[[124 128 120 125]
 [122 133 118 125]
 [116 142 104 126]]
->
[[116 142 104 126]
 [122 133 118 125]
 [124 128 120 125]]

[[124 121 147 120 121 124 130 134]
 [124 123 135 123 104 125 151 145]
 [128 128 128 128 127 128 129 129]
 [147 119 129 126 147 124 118 111]]
->
[[128 128 128 128 127 128 129 129]
 [147 119 129 126 147 124 118 111]
 [124 123 135 123 104 125 151 145]
 [124 121 147 120 121 124 130 134]]

[[140 132 123 142 140 124 138 122]
 [104 142 102 108 138 110 123 128]]
->
[[104 142 102 108 138 110 123 128]
 [140 132 123 142 140 124 138 122]]

[[135 134 130 102 133 129 130 131 128 136 131 139 126 127]
 [125 133 127 131 128 132 128 134 132 136 129 126 131 125]]
->
[[125 133 127 131 128 132 128 134 132 136 129 126 131 125]
 [135 134 130 102 133 129 130 131 128 136 131 139 126 127]]

[[139 105 136 140 115 113 146 125 137]
 [137 110 114 139 131 135 133 106 138]]
->
[[137 110 114 139 131 135 133 106 138]
 [139 105 136 140 115 113 146 125 137]]

[[133 131  99]
 [129 123 141]
 [126 107 122]]
->
[[133 131  99]
 [126 107 122]
 [129 123 141]]

[[120 133 136 123 128 139 125 131 132]
 [137 135 114 130 132 100 130 128 134]
 [121 138 126 126 127 128 117 122 128]
 [128 128 135 107 136 115 127 128 129]
 [126 145 134 126 131 141 132 130 142]
 [131 123 146 135 133 121 137 123 128]]
->
[[137 135 114 130 132 100 130 128 134]
 [121 138 126 126 127 128 117 122 128]
 [126 145 134 126 131 141 132 130 142]
 [128 128 135 107 136 115 127 128 129]
 [120 133 136 123 128 139 125 131 132]
 [131 123 146 135 133 121 137 123 128]]

[[141 131 136 146 145 119 119 141 115]
 [123 133 129 125 119 134 133 118 132]
 [129 112 116 117 135 122 123 142 130]
 [127 135 132 132 124 132 131 120 128]
 [129 134 133 133 127 129 128 124 126]
 [141 135 139 150 144 121 120 137 115]
 [130 112 117 118 136 121 123 143 130]]
->
[[129 112 116 117 135 122 123 142 130]
 [130 112 117 118 136 121 123 143 130]
 [123 133 129 125 119 134 133 118 132]
 [127 135 132 132 124 132 131 120 128]
 [129 134 133 133 127 129 128 124 126]
 [141 131 136 146 145 119 119 141 115]
 [141 135 139 150 144 121 120 137 115]]

[[106 146 115 110 147 138]
 [109 147 111 106 143 137]
 [127 145 106 109 124 130]
 [140 102 142 151 107 111]]
->
[[127 145 106 109 124 130]
 [109 147 111 106 143 137]
 [106 146 115 110 147 138]
 [140 102 142 151 107 111]]
---
[[136 135 140]
 [151 145 149]
 [134 129 127]]
->
[[151 145 149]
 [136 135 140]
 [134 129 127]]

[[116 122 116 145 141 106 141 135 122]
 [126 131 119 135 146 120 131 136 122]
 [134 111 137 126 136 136 130 138 132]
 [116 133 112 139 139 121 131 148 126]
 [139 125 126 126 148 131 133 132 127]
 [143 129 115 124 142 134 133 136 132]]
->
[[116 133 112 139 139 121 131 148 126]
 [126 131 119 135 146 120 131 136 122]
 [143 129 115 124 142 134 133 136 132]
 [139 125 126 126 148 131 133 132 127]
 [116 122 116 145 141 106 141 135 122]
 [134 111 137 126 136 136 130 138 132]]

[[127 118 126 131 122]
 [132 103 121 132 108]
 [131 111 122 129 114]
 [158 137 117 113 117]
 [126 126 129 132 128]
 [145 138 124 121 129]
 [113 125 143 138 129]]
->
[[145 138 124 121 129]
 [158 137 117 113 117]
 [126 126 129 132 128]
 [113 125 143 138 129]
 [127 118 126 131 122]
 [131 111 122 129 114]
 [132 103 121 132 108]]

[[131 120 118 131]
 [122 132 127 139]
 [119 124 123 131]
 [145 125 137 124]
 [122 119 125 137]
 [127 121 126 137]
 [118 131 116 121]
 [130 123 151 116]
 [129 152 123 120]
 [132 137 120 128]
 [126 118 115 125]
 [123 128 122 141]]
->
[[129 152 123 120]
 [132 137 120 128]
 [122 132 127 139]
 [118 131 116 121]
 [123 128 122 141]
 [145 125 137 124]
 [119 124 123 131]
 [130 123 151 116]
 [127 121 126 137]
 [131 120 118 131]
 [122 119 125 137]
 [126 118 115 125]]

[[104 106 107 133 141 127 123 137]
 [142 139 155 143 115 130 112 111]
 [118 117 106 117 140 127 143 140]
 [120 120 104 115 139 125 146 143]
 [141 135 156 130 121 144 125 108]]
->
[[142 139 155 143 115 130 112 111]
 [141 135 156 130 121 144 125 108]
 [120 120 104 115 139 125 146 143]
 [118 117 106 117 140 127 143 140]
 [104 106 107 133 141 127 123 137]]

[[133 133 122 150 145 135 129 118 121 132]
 [117 147 140 135 132 104 122 132 108 142]
 [116 140 138 133 127 119 126 130 124 137]
 [123 135 135 132 129 127 122 132 130 136]
 [123 138 136 132 130 124 120 130 129 138]]
->
[[117 147 140 135 132 104 122 132 108 142]
 [116 140 138 133 127 119 126 130 124 137]
 [123 138 136 132 130 124 120 130 129 138]
 [123 135 135 132 129 127 122 132 130 136]
 [133 133 122 150 145 135 129 118 121 132]]

[[141 142 143 130 122 110 131 153]
 [138 140 111 110 109 116 140 154]
 [138 141 104 107 107 115 141 158]
 [151 148 123 119 117 115 155 110]
 [138 138 130 124 123 119 135 131]]
->
[[151 148 123 119 117 115 155 110]
 [141 142 143 130 122 110 131 153]
 [138 141 104 107 107 115 141 158]
 [138 140 111 110 109 116 140 154]
 [138 138 130 124 123 119 135 131]]
